Below is a small trained network, with its code and all its weights. Each question gives an input and a class and asks what happens when units are switched off, that is, made to give their printed mean instead of their output.

import numpy as np


def w(rows, s, z=0):
    codes = np.array(rows[::2]) - 128.0
    scale = np.full(codes.shape[1], s)
    scale[-1] = z or s
    return codes * scale


def f(y):
    return np.maximum(y, 0)


def log_softmax(a):
    a = a - a.max(-1, keepdims=True)
    return a - np.log(np.exp(a).sum(-1, keepdims=True))


def net(x, mask):
    res = np.array(x, float).reshape(1, 7) / 4 @ E
    y = f(res @ A[0][:, :-1].T + A[0][:, -1])
    res = res + np.where(mask, y, B[0][:, -1]) @ B[0][:, :-1]
    return log_softmax(res[-1] @ U[:, :-1].T + U[:, -1])


A, B = {}, {}
E = w([
[135,135,128,133,129],'x0',
[86,121,240,108,205],'x1',
[194,2,153,115,110],'x2',
[95,166,214,112,27],'x3',
[129,131,129,129,129],'x4',
[134,132,130,135,128],'x5',
[174,163,124,15,149],'x6',
],0.0096)
A[0] = w([
[157,170,135,202,140,161],'N1',
[121,51,138,168,108,152],'N2',
[183,150,107,45,135,116],'N3',
[78,116,119,198,91,114],'N4',
[139,146,49,97,5,3],'N5',
[144,154,183,166,98,43],'N6',
[132,98,174,138,150,151],'N7',
[42,194,67,159,117,186],'N8',
[154,129,137,157,231,43],'N9',
[74,193,151,135,196,159],'N10',
[106,158,166,123,42,46],'N11',
[129,118,91,162,158,58],'N12',
[135,122,82,136,140,45],'N13',
[172,138,20,167,82,62],'N14',
[120,96,55,177,227,41],'N15',
[167,145,88,100,192,113],'N16',
[165,151,160,59,100,179],'N17',
[73,74,109,168,133,109],'N18',
],0.012,0.0033)
B[0] = w([
[147,118,53,204,129,179],'N1',
[183,125,6,71,150,206],'N2',
[129,236,63,195,150,208],'N3',
[127,170,124,226,161,206],'N4',
[105,125,227,109,215,232],'N5',
[13,169,135,103,98,170],'N6',
[187,118,119,133,230,184],'N7',
[226,39,67,48,127,254],'N8',
[77,195,172,27,99,192],'N9',
[159,68,76,60,198,217],'N10',
[143,111,177,75,22,210],'N11',
[30,141,155,104,61,168],'N12',
[26,101,187,76,113,159],'N13',
[83,80,203,111,239,240],'N14',
[74,137,214,104,11,231],'N15',
[74,136,93,165,12,198],'N16',
[124,181,44,197,104,210],'N17',
[108,221,68,254,98,184],'N18',
],0.0064,0.0095)
U = w([
[67,149,204,97,9,41],'0',
[107,128,228,103,251,84],'1',
[149,130,108,126,105,255],'2',
[132,208,62,187,118,58],'3',
[209,53,69,76,123,87],'4',
[137,136,136,124,122,215],'5',
],0.011,0.0063)

Each question gives the input, the list of numbers given to net, and the class t.
The units are the neurons (one row each of A and B). Each row of codes is followed by its name. A weight is (code - 128) times the scale printed after its matrix; where a second scale follows, it is the last column's (A, B and U).
mask holds one flag per neuron, in row order. A switched-off neuron (its flag False) gives its mean, the last column of its row in B, instead of its output. The means were averaged over made-up inputs and are rounded, as every weight is.
A unit's drop is (log p(t) with every unit on - log p(t) with that unit switched off) / (log p(t) with every unit on - log p(t) with every unit switched off).
The circuit of an input: a set's keep is (log p(t) with only the set's units on - log p(t) with every unit switched off) / (log p(t) with every unit on - log p(t) with every unit switched off). Starting from the 12 units with the biggest drops (on a tie, the unit counted first), units are removed one at a time, each time the one whose removal leaves the highest keep (on an exact tie, the one counted first), for as long as the keep stays at least 0.8.
units of the circuit, in order: the units of the circuit, biggest drop first
most important unit: the unit with the biggest drop
top k neurons: the k neurons with the biggest drops, biggest first
input [-2,-8,-6,4,-1,7,8], class 1: most important unit => N5
input [8,7,5,-3,3,7,-7], class 2: units of the circuit, in order => N2; N18
input [-2,3,3,-6,4,0,-3], class 0: units of the circuit, in order => N15; N9
input [-6,1,-4,4,6,-7,0], class 2: units of the circuit, in order => N15; N8
input [4,4,5,-3,-4,5,-6], class 3: units of the circuit, in order => N18; N14
input [-7,-8,7,4,2,4,-7], class 1: units of the circuit, in order => N5; N14
input [7,1,6,6,6,-8,-6], class 2: top 2 neurons => N2; N15
input [-3,-6,-2,1,2,6,-5], class 1: units of the circuit, in order => N14; N5
input [1,6,7,-5,6,-2,7], class 3: units of the circuit, in order => N3; N16; N17
input [-3,7,1,-8,3,8,5], class 0: top 3 neurons => N16; N15; N9
input [8,7,-1,-8,-8,0,7], class 0: units of the circuit, in order => N16; N15
input [5,-5,6,1,6,-5,7], class 3: units of the circuit, in order => N3; N17
input [-1,-5,1,-5,2,-7,4], class 0: top 2 neurons => N16; N15
input [-5,-5,-8,7,-5,7,5], class 4: top 2 neurons => N8; N15
input [4,-7,7,6,-4,2,-8], class 3: units of the circuit, in order => N4
input [-7,-8,1,7,6,-7,-1], class 1: top 4 neurons => N5; N14; N15; N16
input [0,4,-2,5,1,7,-8], class 3: top 2 neurons => N4; N18
input [1,-7,-2,0,5,-7,7], class 1: top 2 neurons => N5; N14
input [-4,6,1,-4,1,5,-8], class 3: top 2 neurons => N18; N14
input [-2,7,8,0,-1,3,-5], class 4: most important unit => N2
input [7,-4,8,-4,2,3,8], class 3: top 2 neurons => N3; N8
